Below is a small trained network, with its code and all its weights. Each question gives an input and a target symbol and asks what happens when units are switched off, that is, made to give their printed mean instead of their output.

import numpy as np


def w(rows, s, z=0):
    codes = np.array(rows[::2]) - 128.0
    scale = np.full(codes.shape[1], s)
    scale[-1] = z or s
    return codes * scale


def f(y):
    return y / 2 * (1 + np.tanh(0.7978845608 * (y + 0.044715 * y**3)))


def softmax(a):
    e = np.exp(a - a.max(-1, keepdims=True))
    return e / e.sum(-1, keepdims=True)


def log_softmax(a):
    a = a - a.max(-1, keepdims=True)
    return a - np.log(np.exp(a).sum(-1, keepdims=True))


def net(x, mask):
    ids = ['αγδεζηθλξπφψω'.index(c) for c in x.split()]
    T = len(ids)
    res = E[ids] + P[:T]
    r = res
    for j in range(3):
        rows = slice(4 * j, 4 * j + 4)
        q, k, v = (r @ M[0][rows].T for M in (Q, K, V))
        z = softmax(np.where(np.tri(T) > 0, q @ k.T / 4**0.5, -1e9)) @ v
        o = O[0][rows]
        res = res + np.where(mask[j], z, o[:, -1]) @ o[:, :-1]
    y = f(res @ A[0][:, :-1].T + A[0][:, -1])
    res = res + np.where(mask[3:15], y, B[0][:, -1]) @ B[0][:, :-1]
    return log_softmax(res[-1] @ U[:, :-1].T + U[:, -1])


Q, K, V, O, A, B = {}, {}, {}, {}, {}, {}
E = w([
[191,114,113],'α',
[3,235,193],'γ',
[128,80,141],'δ',
[187,71,84],'ε',
[120,120,65],'ζ',
[212,72,183],'η',
[100,58,78],'θ',
[127,37,143],'λ',
[127,79,136],'ξ',
[133,111,225],'π',
[142,50,236],'φ',
[19,40,138],'ψ',
[162,117,152],'ω',
],0.0055)
P = w([
[151,169,121],'0',
[113,33,130],'1',
[115,27,136],'2',
[113,37,128],'3',
[117,34,113],'4',
[125,39,95],'5',
[116,37,102],'6',
[124,37,117],'7',
[127,28,100],'8',
[120,16,108],'9',
[140,3,120],'10',
],0.0054)
Q[0] = w([
[81,132,227],'h0',
[98,113,91],'h0',
[141,165,179],'h0',
[32,153,91],'h0',
[178,135,139],'h1',
[119,120,136],'h1',
[163,129,147],'h1',
[169,141,127],'h1',
[163,209,150],'h2',
[90,4,155],'h2',
[131,169,118],'h2',
[105,176,129],'h2',
],0.039)
K[0] = w([
[64,114,239],'h0',
[99,109,89],'h0',
[135,170,182],'h0',
[20,152,89],'h0',
[126,95,175],'h1',
[114,141,118],'h1',
[111,113,159],'h1',
[137,93,173],'h1',
[133,52,101],'h2',
[77,253,142],'h2',
[138,86,134],'h2',
[110,78,157],'h2',
],0.037)
V[0] = w([
[133,123,82],'h0',
[169,139,153],'h0',
[89,138,142],'h0',
[124,101,141],'h0',
[153,126,119],'h1',
[111,132,154],'h1',
[130,126,120],'h1',
[117,124,108],'h1',
[96,188,58],'h2',
[131,251,171],'h2',
[15,125,152],'h2',
[133,129,228],'h2',
],0.019)
O[0] = w([
[118,132,180,139],'h0',
[88,103,100,85],'h0',
[170,110,109,101],'h0',
[131,194,120,226],'h0',
[143,126,156,127],'h1',
[107,142,103,126],'h1',
[135,120,129,131],'h1',
[139,115,120,136],'h1',
[182,6,187,118],'h2',
[249,61,9,182],'h2',
[255,211,208,254],'h2',
[167,241,27,199],'h2',
],0.015,0.0034)
A[0] = w([
[108,168,180,131],'n0',
[108,169,178,168],'n1',
[80,230,177,163],'n2',
[137,57,228,107],'n3',
[76,173,90,104],'n4',
[126,131,137,124],'n5',
[210,110,141,2],'n6',
[123,28,4,232],'n7',
[94,59,101,164],'n8',
[1,140,116,187],'n9',
[39,51,200,123],'n10',
[113,157,166,130],'n11',
],0.0071,0.0048)
B[0] = w([
[149,91,90,158],'n0',
[155,88,97,173],'n1',
[170,105,53,206],'n2',
[196,196,95,172],'n3',
[85,168,89,163],'n4',
[126,120,126,127],'n5',
[76,24,113,234],'n6',
[119,248,172,254],'n7',
[67,165,191,166],'n8',
[66,12,107,237],'n9',
[186,85,203,215],'n10',
[138,91,103,146],'n11',
],0.018,0.007)
U = w([
[227,138,70,252],'α',
[180,51,173,151],'γ',
[44,74,206,37],'δ',
[102,162,9,34],'ε',
[112,133,126,91],'ζ',
[82,208,149,174],'η',
[49,28,72,88],'θ',
[52,162,190,122],'λ',
[148,247,92,99],'ξ',
[160,182,216,18],'π',
[73,138,136,254],'φ',
[75,131,142,219],'ψ',
[2,154,90,60],'ω',
],0.0036,0.0028)

Each question gives the input, a string of symbols that net reads in full, and the target symbol t.
The units are the heads (4 rows each of Q, K, V and O) and the neurons (one row each of A and B). Each row of codes is followed by its name. A weight is (code - 128) times the scale printed after its matrix; where a second scale follows, it is the last column's (O, A, B and U).
mask holds one flag per unit, heads first, then neurons. A switched-off unit (its flag False) gives its mean, the last column of its rows in O or B, instead of its output. The means were averaged over made-up inputs and are rounded, as every weight is.
A unit's drop is (log p(t) with every unit on - log p(t) with that unit switched off) / (log p(t) with every unit on - log p(t) with every unit switched off).
The circuit of an input: a set's keep is (log p(t) with only the set's units on - log p(t) with every unit switched off) / (log p(t) with every unit on - log p(t) with every unit switched off). Starting from the 12 units with the biggest drops (on a tie, the unit counted first), units are removed one at a time, each time the one whose removal leaves the highest keep (on an exact tie, the one counted first), for as long as the keep stays at least 0.8.
units of the circuit, in order: the units of the circuit, biggest drop first
top k neurons: the k neurons with the biggest drops, biggest first
heads that matter: for each layer, one digit per head in row order, 1 if its drop is at least 0.15 and else 0, layers parted by /
drop when u is switched off: that unit's drop, to one decimal
input ζ δ η λ π, target π: heads that matter	001
input α θ ζ λ π λ δ ψ η φ, target λ: heads that matter	001
input ζ ω ω π γ, target α: units of the circuit, in order	[h2, n9, n7, n2]
input λ ζ θ ζ, target θ: top 2 neurons	[n9, n7]
input ζ π λ φ η α δ λ λ δ, target π: top 2 neurons	[n10, n3]
input ζ ζ θ ω ψ λ, target π: top 2 neurons	[n10, n3]
input ε η λ ζ φ λ ω, target δ: units of the circuit, in order	[h2, n10, n8]
input φ λ ψ η, target ε: units of the circuit, in order	[h2, n2, n4]
input η θ ξ ξ θ θ, target ω: top neuron	[n9]
input ε ζ φ δ θ λ λ λ θ π, target δ: top 2 neurons	[n9, n10]
input λ π λ δ λ ζ δ π η ψ ε, target θ: units of the circuit, in order	[h2, n9, n7]
input α π λ π δ ε η ω ω ζ ξ, target λ: top 2 neurons	[n7, n8]
input θ ω α ζ, target γ: units of the circuit, in order	[h2, n10, n7, n3]
input α ξ φ π θ λ, target λ: units of the circuit, in order	[h2, n7, n8]
input ε θ δ α δ ξ θ, target δ: top 3 neurons	[n9, n10, n8]
input α ε η ξ θ ξ ε, target λ: top neuron	[n7]
input ε λ α λ, target δ: top 2 neurons	[n9, n10]
input ζ λ η α φ θ ζ, target π: drop when h2 is switched off	0.8
input π λ ψ ω ξ λ φ, target ξ: drop when n8 is switched off	0.0
input θ ω ω π λ ζ γ, target α: drop when n2 is switched off	0.2
input ζ ξ ζ λ η η λ θ, target π: top neuron	[n10]
input ε δ α ε, target δ: top 3 neurons	[n9, n10, n8]
